Below are the code and all the weights of a small trained network. Each question names an input and a class and asks about switching units off, where a switched-off unit gives its printed mean instead of its output.

import numpy as np


def w(rows, s, z=0):
    codes = np.array(rows[::2]) - 128.0
    scale = np.full(codes.shape[1], s)
    scale[-1] = z or s
    return codes * scale


def f(y):
    return y / 2 * (1 + np.tanh(0.7978845608 * (y + 0.044715 * y**3)))


def log_softmax(a):
    a = a - a.max(-1, keepdims=True)
    return a - np.log(np.exp(a).sum(-1, keepdims=True))


def net(x, mask):
    res = np.array(x, float).reshape(1, 4) / 4 @ E
    y = f(res @ A[0][:, :-1].T + A[0][:, -1])
    res = res + np.where(mask, y, B[0][:, -1]) @ B[0][:, :-1]
    return log_softmax(res[-1] @ U[:, :-1].T + U[:, -1])


A, B = {}, {}
E = w([
[143,221,14,120,216,119,46,143,89,49],'x0',
[84,198,134,180,108,217,249,171,79,99],'x1',
[99,108,139,202,1,175,107,52,133,34],'x2',
[21,153,110,61,42,233,36,107,160,214],'x3',
],0.0092)
A[0] = w([
[46,128,140,94,172,109,45,160,102,109,28],'N0',
[82,98,184,36,6,148,60,71,190,209,151],'N1',
[202,93,118,182,136,168,51,82,61,103,157],'N2',
[208,123,105,113,151,121,114,170,146,122,25],'N3',
[163,117,20,84,135,134,94,146,103,159,155],'N4',
[183,125,89,67,224,18,105,123,107,151,120],'N5',
[182,119,195,164,118,116,205,113,95,132,177],'N6',
[154,160,77,186,113,69,107,61,132,1,99],'N7',
[68,159,144,123,94,227,147,93,83,125,154],'N8',
[193,136,63,188,164,114,248,221,42,104,250],'N9',
[134,60,169,155,101,91,143,143,175,116,127],'N10',
],0.0089,0.0021)
B[0] = w([
[157,196,108,194,130,127,208,107,95,89,154],'N0',
[53,78,126,45,58,161,86,135,204,129,253],'N1',
[162,148,132,204,109,169,134,183,187,84,161],'N2',
[114,202,142,139,96,186,228,83,75,111,153],'N3',
[126,156,103,120,230,83,167,113,80,81,165],'N4',
[46,243,91,133,73,171,176,27,37,113,212],'N5',
[191,142,88,215,254,72,87,144,85,174,193],'N6',
[153,173,218,39,135,91,49,163,175,119,203],'N7',
[71,193,157,124,109,179,129,109,82,58,197],'N8',
[73,169,171,117,156,169,54,118,81,80,247],'N9',
[207,119,164,129,192,107,216,127,139,152,168],'N10',
],0.0083,0.017)
U = w([
[178,91,108,120,105,91,172,118,167,206,1],'0',
[27,150,156,78,80,162,91,168,142,128,181],'1',
[101,179,93,147,138,134,181,96,79,136,228],'2',
[246,135,176,141,160,85,116,177,135,132,111],'3',
],0.012,0.0022)

Each question gives the input, the list of numbers given to net, and the class t.
The units are the neurons (one row each of A and B). Each row of codes is followed by its name. A weight is (code - 128) times the scale printed after its matrix; where a second scale follows, it is the last column's (A, B and U).
mask holds one flag per neuron, in row order. A switched-off neuron (its flag False) gives its mean, the last column of its row in B, instead of its output. The means were averaged over made-up inputs and are rounded, as every weight is.
A unit's drop is (log p(t) with every unit on - log p(t) with that unit switched off) / (log p(t) with every unit on - log p(t) with every unit switched off).
The circuit of an input: a set's keep is (log p(t) with only the set's units on - log p(t) with every unit switched off) / (log p(t) with every unit on - log p(t) with every unit switched off). Starting from all 11 units, units are removed one at a time, each time the one whose removal leaves the highest keep (on an exact tie, the one counted first), for as long as the keep stays at least 0.8.
units of the circuit, in order: the units of the circuit, biggest drop first
unit that matters most: the unit with the biggest drop
top k neurons: the k neurons with the biggest drops, biggest first
drop when u is switched off: that unit's drop, to one decimal
input [-3,-8,-4,-4], class 2: units of the circuit, in order -> [N5]
input [-5,4,6,-2], class 3: units of the circuit, in order -> [N5 N6]
input [-7,-8,3,0], class 0: units of the circuit, in order -> [N10 N9]
input [6,6,4,-6], class 1: top 4 neurons -> [N9 N10 N4 N0]
input [5,-2,2,-1], class 3: units of the circuit, in order -> [N1 N7]
input [-8,-5,-6,-1], class 0: top 2 neurons -> [N9 N10]
input [-1,8,0,-6], class 3: top 3 neurons -> [N5 N6 N1]
input [8,-1,1,-7], class 1: top 4 neurons -> [N7 N9 N6 N10]
input [-6,7,8,-4], class 3: top 3 neurons -> [N5 N6 N10]
input [2,5,1,-7], class 3: top 2 neurons -> [N1 N6]
input [6,3,1,-4], class 1: drop when N9 is switched off -> 0.3
input [-7,3,-3,0], class 3: drop when N6 is switched off -> 0.2
input [5,3,-7,4], class 2: drop when N0 is switched off -> 0.0
input [7,5,1,-7], class 1: drop when N7 is switched off -> 0.9
input [-8,-8,1,-1], class 0: unit that matters most -> N10
